Below is a small trained network, with its code and all its weights. Each question gives an input and a target symbol and asks what happens when units are switched off, that is, made to give their printed mean instead of their output.

import numpy as np


def w(rows, s, z=0):
    codes = np.array(rows[::2]) - 128.0
    scale = np.full(codes.shape[1], s)
    scale[-1] = z or s
    return codes * scale


def norm(h):
    return h / np.sqrt((h * h).mean(-1, keepdims=True) + 1e-5)


def f(y):
    return np.maximum(y, 0)


def softmax(a):
    e = np.exp(a - a.max(-1, keepdims=True))
    return e / e.sum(-1, keepdims=True)


def log_softmax(a):
    a = a - a.max(-1, keepdims=True)
    return a - np.log(np.exp(a).sum(-1, keepdims=True))


def net(x, mask):
    ids = ['αδζθλπστ'.index(c) for c in x.split()]
    T = len(ids)
    res = E[ids] + P[:T]
    q, k, v = (norm(res) @ M[0].T for M in (Q, K, V))
    z = softmax(np.where(np.tri(T) > 0, q @ k.T / 2**0.5, -1e9)) @ v
    res = res + np.where(mask[0], z, O[0][:, -1]) @ O[0][:, :-1]
    y = f(norm(res) @ A[0][:, :-1].T + A[0][:, -1])
    res = res + np.where(mask[1:9], y, B[0][:, -1]) @ B[0][:, :-1]
    return log_softmax(norm(res)[-1] @ U[:, :-1].T + U[:, -1])


Q, K, V, O, A, B = {}, {}, {}, {}, {}, {}
E = w([
[119,172,161,236,131,143,81,74],'α',
[77,149,148,86,116,128,94,54],'δ',
[70,16,67,196,164,149,149,99],'ζ',
[170,86,148,149,99,126,152,60],'θ',
[161,138,180,151,92,127,107,63],'λ',
[45,125,127,233,175,149,66,114],'π',
[97,118,143,255,138,123,96,84],'σ',
[49,172,114,148,184,185,114,71],'τ',
],0.004)
P = w([
[148,137,155,130,135,123,144,170],'0',
[162,87,60,146,155,75,58,2],'1',
[116,119,140,124,87,118,121,150],'2',
[117,201,104,95,185,63,135,41],'3',
[126,130,113,125,77,132,116,148],'4',
[117,203,91,95,190,52,141,44],'5',
[118,107,121,133,84,121,126,146],'6',
],0.0078)
Q[0] = w([
[80,47,112,199,3,209,100,101],'h0',
[83,204,94,118,174,10,165,11],'h0',
],0.0067)
K[0] = w([
[146,108,244,151,253,136,197,228],'h0',
[138,149,60,178,29,210,99,207],'h0',
],0.0061)
V[0] = w([
[173,149,149,82,69,82,101,114],'h0',
[73,254,168,89,156,151,116,128],'h0',
],0.0083)
O[0] = w([
[110,59,162,125,119,191,65,100,159],'h0',
[59,202,244,103,180,161,165,154,1],'h0',
],0.011,0.0013)
A[0] = w([
[95,170,182,146,115,148,164,254,151],'n0',
[146,71,96,157,57,121,178,178,126],'n1',
[178,68,72,145,137,106,28,80,109],'n2',
[113,168,111,110,208,65,126,73,107],'n3',
[68,115,235,89,163,195,117,157,141],'n4',
[115,77,178,117,177,220,115,77,79],'n5',
[165,166,71,112,164,51,138,125,3],'n6',
[136,137,111,178,176,91,97,71,62],'n7',
],0.0081,0.0047)
B[0] = w([
[135,32,71,22,79,148,72,59,184],'n0',
[62,205,191,112,150,100,66,178,178],'n1',
[120,164,170,127,146,189,236,177,254],'n2',
[144,82,151,157,40,102,126,205,187],'n3',
[183,101,55,221,133,118,198,90,204],'n4',
[197,119,168,62,178,61,57,225,173],'n5',
[71,158,224,221,199,237,3,179,163],'n6',
[91,103,89,2,81,139,138,82,171],'n7',
],0.0067,0.0093)
U = w([
[113,108,126,23,51,10,98,170,114],'α',
[214,67,168,220,204,69,94,127,180],'δ',
[190,219,2,168,135,34,141,182,121],'ζ',
[136,68,43,130,107,154,168,2,101],'θ',
[87,82,231,52,213,220,76,84,86],'λ',
[47,190,191,200,129,98,20,143,238],'π',
[110,121,149,186,60,219,194,223,3],'σ',
[91,212,154,115,181,52,244,102,212],'τ',
],0.0084,0.0029)

Each question gives the input, a string of symbols that net reads in full, and the target symbol t.
The units are the heads (2 rows each of Q, K, V and O) and the neurons (one row each of A and B). Each row of codes is followed by its name. A weight is (code - 128) times the scale printed after its matrix; where a second scale follows, it is the last column's (O, A, B and U).
mask holds one flag per unit, heads first, then neurons. A switched-off unit (its flag False) gives its mean, the last column of its rows in O or B, instead of its output. The means were averaged over made-up inputs and are rounded, as every weight is.
A unit's drop is (log p(t) with every unit on - log p(t) with that unit switched off) / (log p(t) with every unit on - log p(t) with every unit switched off).
The circuit of an input: a set's keep is (log p(t) with only the set's units on - log p(t) with every unit switched off) / (log p(t) with every unit on - log p(t) with every unit switched off). Starting from all 9 units, units are removed one at a time, each time the one whose removal leaves the highest keep (on an exact tie, the one counted first), for as long as the keep stays at least 0.8.
circuit, biggest first: the units of the circuit, biggest drop first
most important unit: the unit with the biggest drop
top k neurons: the k neurons with the biggest drops, biggest first
drop of u: that unit's drop, to one decimal
input λ λ ζ, target δ: circuit, biggest first : h0, n5, n4
input α θ σ λ α τ θ, target θ: circuit, biggest first : h0, n0, n4
input θ π ζ θ δ α, target δ: circuit, biggest first : h0, n4, n5, n2
input π θ θ π π λ ζ, target α: circuit, biggest first : h0, n0, n2
input π α α τ, target α: top 3 neurons : n3, n2, n7
input π ζ ζ σ θ δ α, target α: top 3 neurons : n0, n2, n4
input λ θ τ α σ θ, target σ: most important unit : n6
input λ θ δ σ π τ α, target δ: circuit, biggest first : h0, n4, n5
input σ α α δ, target α: top 2 neurons : n3, n2
input λ θ α θ σ τ, target σ: top 3 neurons : n3, n6, n2
input σ σ σ θ τ π π, target π: top 2 neurons : n6, n2
input δ λ θ λ σ, target λ: drop of n0 : 0.2
input α ζ τ τ π π δ, target θ: drop of n4 : 0.3
input ζ λ α λ λ τ, target λ: drop of h0 : 0.9
input α α α ζ λ σ ζ, target θ: drop of n4 : 0.2
input δ λ τ, target λ: top neuron : n0
input α θ π π σ τ τ, target θ: top 2 neurons : n0, n4
